-21.2	7.9	-17.3
12.1	20.9	-10.6
27.0	43.8	-15.7
12.3	28.7	-10.4
0.0	51.9	14.1
-33.5	12.5	-56.4
-23.6	-17.8	-28.5
11.2	39.3	-23.5
-26.3	7.4	-4.7
-11.8	2.9	-6.9
35.3	-2.3	-4.0
=>
0.0	51.9	14.1
27.0	43.8	-15.7
11.2	39.3	-23.5
12.3	28.7	-10.4
12.1	20.9	-10.6
-33.5	12.5	-56.4
-21.2	7.9	-17.3
-26.3	7.4	-4.7
-11.8	2.9	-6.9
35.3	-2.3	-4.0
-23.6	-17.8	-28.5

0.7	-16.2	7.9	-14.7	-5.6	-16.1	20.9	14.0	10.0	14.7	3.4	-2.0
-13.0	3.8	13.1	-21.1	-32.1	50.2	-17.2	-1.9	16.0	-4.2	-35.2	-4.4
13.1	7.4	39.7	-15.0	6.1	39.0	-5.7	-14.1	26.5	-4.8	3.1	0.7
2.4	40.2	40.4	-3.7	-32.0	37.4	0.4	-50.3	45.0	-46.3	-49.3	37.5
2.6	5.4	-11.0	-2.9	-15.7	23.1	-15.7	6.8	6.6	1.2	-28.7	-3.7
=>
2.4	40.2	40.4	-3.7	-32.0	37.4	0.4	-50.3	45.0	-46.3	-49.3	37.5
13.1	7.4	39.7	-15.0	6.1	39.0	-5.7	-14.1	26.5	-4.8	3.1	0.7
2.6	5.4	-11.0	-2.9	-15.7	23.1	-15.7	6.8	6.6	1.2	-28.7	-3.7
-13.0	3.8	13.1	-21.1	-32.1	50.2	-17.2	-1.9	16.0	-4.2	-35.2	-4.4
0.7	-16.2	7.9	-14.7	-5.6	-16.1	20.9	14.0	10.0	14.7	3.4	-2.0

-7.6	-50.3	44.3	43.4	-51.8	-7.6	0.4	36.0	-44.9	29.4	-3.6	-23.6	46.4
-2.2	-49.3	-23.0	37.6	-40.6	-43.7	14.9	-10.4	36.4	-40.0	31.2	50.3	23.6
-32.2	-44.1	-49.1	-23.2	-34.3	-15.5	9.0	13.2	-10.6	-2.1	0.3	-33.4	11.5
-15.2	-44.0	-13.0	47.6	6.9	-6.1	32.3	22.4	-17.0	48.8	51.6	44.2	19.4
48.8	21.9	-26.8	8.3	-37.0	-15.4	17.2	11.6	-4.2	-4.8	49.0	39.0	-31.3
=>
48.8	21.9	-26.8	8.3	-37.0	-15.4	17.2	11.6	-4.2	-4.8	49.0	39.0	-31.3
-15.2	-44.0	-13.0	47.6	6.9	-6.1	32.3	22.4	-17.0	48.8	51.6	44.2	19.4
-32.2	-44.1	-49.1	-23.2	-34.3	-15.5	9.0	13.2	-10.6	-2.1	0.3	-33.4	11.5
-2.2	-49.3	-23.0	37.6	-40.6	-43.7	14.9	-10.4	36.4	-40.0	31.2	50.3	23.6
-7.6	-50.3	44.3	43.4	-51.8	-7.6	0.4	36.0	-44.9	29.4	-3.6	-23.6	46.4

-29.4	15.9
41.7	1.4
38.3	-42.7
-38.9	-20.7
15.5	16.1
=>
15.5	16.1
-29.4	15.9
41.7	1.4
-38.9	-20.7
38.3	-42.7

29.4	-34.6	33.0	-0.6	-17.6	28.3	-15.5
-22.4	-46.0	8.9	-43.4	-11.7	1.6	-21.9
-5.1	-0.2	26.6	17.5	37.6	-12.0	-40.9
33.9	-1.9	-14.8	3.5	-10.8	-55.2	-34.0
-4.4	-49.1	-29.4	13.4	-41.9	-10.7	18.1
=>
-5.1	-0.2	26.6	17.5	37.6	-12.0	-40.9
33.9	-1.9	-14.8	3.5	-10.8	-55.2	-34.0
29.4	-34.6	33.0	-0.6	-17.6	28.3	-15.5
-22.4	-46.0	8.9	-43.4	-11.7	1.6	-21.9
-4.4	-49.1	-29.4	13.4	-41.9	-10.7	18.1

6.0	-5.1	-3.4
-3.9	-4.3	-2.1
15.0	2.5	-4.6
3.2	53.7	-3.1
=>
3.2	53.7	-3.1
15.0	2.5	-4.6
-3.9	-4.3	-2.1
6.0	-5.1	-3.4

16.3	26.4	20.8	0.5
28.0	-22.4	-3.2	-3.2
-26.2	35.9	-1.6	10.8
-2.4	25.9	-22.0	14.5
10.9	-31.0	7.6	-19.8
-55.7	2.5	13.2	23.4
3.7	15.6	-1.5	26.3
-22.4	4.0	-4.6	35.8
-17.1	5.9	31.3	-19.0
=>
-26.2	35.9	-1.6	10.8
16.3	26.4	20.8	0.5
-2.4	25.9	-22.0	14.5
3.7	15.6	-1.5	26.3
-17.1	5.9	31.3	-19.0
-22.4	4.0	-4.6	35.8
-55.7	2.5	13.2	23.4
28.0	-22.4	-3.2	-3.2
10.9	-31.0	7.6	-19.8

30.3	-12.1	7.7	1.7	10.0	1.6	-6.0	1.3	17.0	7.3	15.8	-23.4
4.1	-4.6	35.6	8.3	-25.8	10.5	9.0	6.3	-5.5	1.3	-12.4	-17.9
50.9	-11.0	-14.2	41.6	-23.1	43.8	29.9	33.6	32.0	32.1	-27.2	-26.9
-18.3	-3.9	-13.1	0.9	-45.7	1.2	-2.8	1.1	-14.7	2.8	-42.3	3.1
19.6	9.0	-20.2	-6.2	27.9	-7.1	-10.6	-6.3	16.2	-6.5	27.2	10.2
=>
19.6	9.0	-20.2	-6.2	27.9	-7.1	-10.6	-6.3	16.2	-6.5	27.2	10.2
-18.3	-3.9	-13.1	0.9	-45.7	1.2	-2.8	1.1	-14.7	2.8	-42.3	3.1
4.1	-4.6	35.6	8.3	-25.8	10.5	9.0	6.3	-5.5	1.3	-12.4	-17.9
50.9	-11.0	-14.2	41.6	-23.1	43.8	29.9	33.6	32.0	32.1	-27.2	-26.9
30.3	-12.1	7.7	1.7	10.0	1.6	-6.0	1.3	17.0	7.3	15.8	-23.4

41.6	6.4
-7.1	12.7
14.0	12.2
-20.5	21.1
-12.4	4.1
-36.2	-5.4
3.9	-6.3
=>
-20.5	21.1
-7.1	12.7
14.0	12.2
41.6	6.4
-12.4	4.1
-36.2	-5.4
3.9	-6.3
